Below is a small trained network, with its code and all its weights. Each question gives an input and a target symbol and asks what happens when units are switched off, that is, made to give their printed mean instead of their output.

import numpy as np


def w(rows, s, z=0):
    codes = np.array(rows[::2]) - 128.0
    scale = np.full(codes.shape[1], s)
    scale[-1] = z or s
    return codes * scale


def norm(h):
    return h / np.sqrt((h * h).mean(-1, keepdims=True) + 1e-5)


def f(y):
    return np.maximum(y, 0)


def softmax(a):
    e = np.exp(a - a.max(-1, keepdims=True))
    return e / e.sum(-1, keepdims=True)


def log_softmax(a):
    a = a - a.max(-1, keepdims=True)
    return a - np.log(np.exp(a).sum(-1, keepdims=True))


def net(x, mask):
    ids = ['βδεζηθλμξπσφω'.index(c) for c in x.split()]
    T = len(ids)
    res = E[ids] + P[:T]
    r = norm(res)
    for j in range(2):
        rows = slice(2 * j, 2 * j + 2)
        q, k, v = (r @ M[0][rows].T for M in (Q, K, V))
        z = softmax(np.where(np.tri(T) > 0, q @ k.T / 2**0.5, -1e9)) @ v
        o = O[0][rows]
        res = res + np.where(mask[j], z, o[:, -1]) @ o[:, :-1]
    y = f(norm(res) @ A[0][:, :-1].T + A[0][:, -1])
    res = res + np.where(mask[2:14], y, B[0][:, -1]) @ B[0][:, :-1]
    return log_softmax(norm(res)[-1] @ U[:, :-1].T + U[:, -1])


Q, K, V, O, A, B = {}, {}, {}, {}, {}, {}
E = w([
[146,201,6],'β',
[161,208,133],'δ',
[86,52,97],'ε',
[66,130,132],'ζ',
[136,149,114],'η',
[165,193,43],'θ',
[162,191,128],'λ',
[62,176,115],'μ',
[59,91,103],'ξ',
[182,95,105],'π',
[160,192,31],'σ',
[143,171,118],'φ',
[67,132,206],'ω',
],0.021)
P = w([
[28,10,241],'0',
[1,82,182],'1',
[40,84,198],'2',
[70,58,197],'3',
[84,61,201],'4',
[94,53,207],'5',
[95,59,216],'6',
[118,53,209],'7',
[109,65,237],'8',
[125,56,203],'9',
],0.0028)
Q[0] = w([
[126,22,202],'h0',
[247,52,151],'h0',
[149,119,141],'h1',
[144,133,99],'h1',
],0.013)
K[0] = w([
[244,2,75],'h0',
[169,77,83],'h0',
[134,148,97],'h1',
[183,134,173],'h1',
],0.0098)
V[0] = w([
[65,71,78],'h0',
[92,84,125],'h0',
[89,52,3],'h1',
[254,221,87],'h1',
],0.0061)
O[0] = w([
[179,139,2,203],'h0',
[190,140,163,136],'h0',
[38,186,202,220],'h1',
[53,115,76,252],'h1',
],0.0095,0.0013)
A[0] = w([
[144,7,116,127],'n0',
[159,147,74,188],'n1',
[200,117,88,122],'n2',
[104,109,179,123],'n3',
[114,93,71,2],'n4',
[192,106,58,27],'n5',
[162,158,157,163],'n6',
[129,100,89,88],'n7',
[129,164,66,191],'n8',
[92,98,113,125],'n9',
[108,131,162,49],'n10',
[82,105,195,33],'n11',
],0.017,0.0051)
B[0] = w([
[134,194,46,179],'n0',
[129,72,89,224],'n1',
[110,170,193,184],'n2',
[162,100,35,159],'n3',
[115,54,193,145],'n4',
[131,149,170,179],'n5',
[157,34,2,154],'n6',
[73,103,183,152],'n7',
[153,127,242,254],'n8',
[142,140,183,159],'n9',
[79,111,74,140],'n10',
[143,119,107,163],'n11',
],0.0076,0.0095)
U = w([
[110,66,229,3],'β',
[86,37,172,68],'δ',
[130,190,144,78],'ε',
[121,138,29,91],'ζ',
[128,84,187,128],'η',
[192,82,109,151],'θ',
[96,228,73,148],'λ',
[58,165,89,61],'μ',
[139,223,11,89],'ξ',
[17,225,152,226],'π',
[198,128,64,106],'σ',
[156,201,170,172],'φ',
[59,173,74,33],'ω',
],0.011,0.0056)

Each question gives the input, a string of symbols that net reads in full, and the target symbol t.
The units are the heads (2 rows each of Q, K, V and O) and the neurons (one row each of A and B). Each row of codes is followed by its name. A weight is (code - 128) times the scale printed after its matrix; where a second scale follows, it is the last column's (O, A, B and U).
mask holds one flag per unit, heads first, then neurons. A switched-off unit (its flag False) gives its mean, the last column of its rows in O or B, instead of its output. The means were averaged over made-up inputs and are rounded, as every weight is.
A unit's drop is (log p(t) with every unit on - log p(t) with that unit switched off) / (log p(t) with every unit on - log p(t) with every unit switched off).
The circuit of an input: a set's keep is (log p(t) with only the set's units on - log p(t) with every unit switched off) / (log p(t) with every unit on - log p(t) with every unit switched off). Starting from the 12 units with the biggest drops (on a tie, the unit counted first), units are removed one at a time, each time the one whose removal leaves the highest keep (on an exact tie, the one counted first), for as long as the keep stays at least 0.8.
units of the circuit, in order: the units of the circuit, biggest drop first
k most important neurons: the k neurons with the biggest drops, biggest first
drop when u is switched off: that unit's drop, to one decimal
input π θ θ δ θ π φ, target π: 4 most important neurons : n1, n6, n0, n9
input ω ξ π π π μ μ π σ, target φ: units of the circuit, in order : n8, n0
input π δ θ ε θ θ θ, target π: units of the circuit, in order : h1, h0
input λ θ θ θ π δ, target π: units of the circuit, in order : h0, h1
input ε ζ μ η, target θ: units of the circuit, in order : h1, n6
input ε ω ξ, target ξ: most important neuron : n0
input λ π ω π π ω μ μ θ σ, target φ: 2 most important neurons : n8, n2
input θ λ θ θ σ, target π: 2 most important neurons : n8, n6
input π θ θ θ π, target π: 2 most important neurons : n0, n7
input θ λ μ ξ θ θ λ, target θ: 2 most important neurons : n6, n0
input σ ω ω μ θ λ μ ξ θ, target φ: 3 most important neurons : n8, n2, n5
input μ β ζ σ π, target ξ: 2 most important neurons : n0, n8
input ε η β π δ θ θ θ η, target π: 2 most important neurons : n1, n8
input δ π θ π π θ θ π, target π: most important neuron : n2
input μ η η θ δ θ π η λ, target θ: drop when h1 is switched off : 0.2
input δ π θ θ θ π β, target π: drop when h0 is switched off : 0.2
input θ θ θ θ η, target π: drop when n4 is switched off : 0.0
input θ δ β, target π: drop when n3 is switched off : 0.1
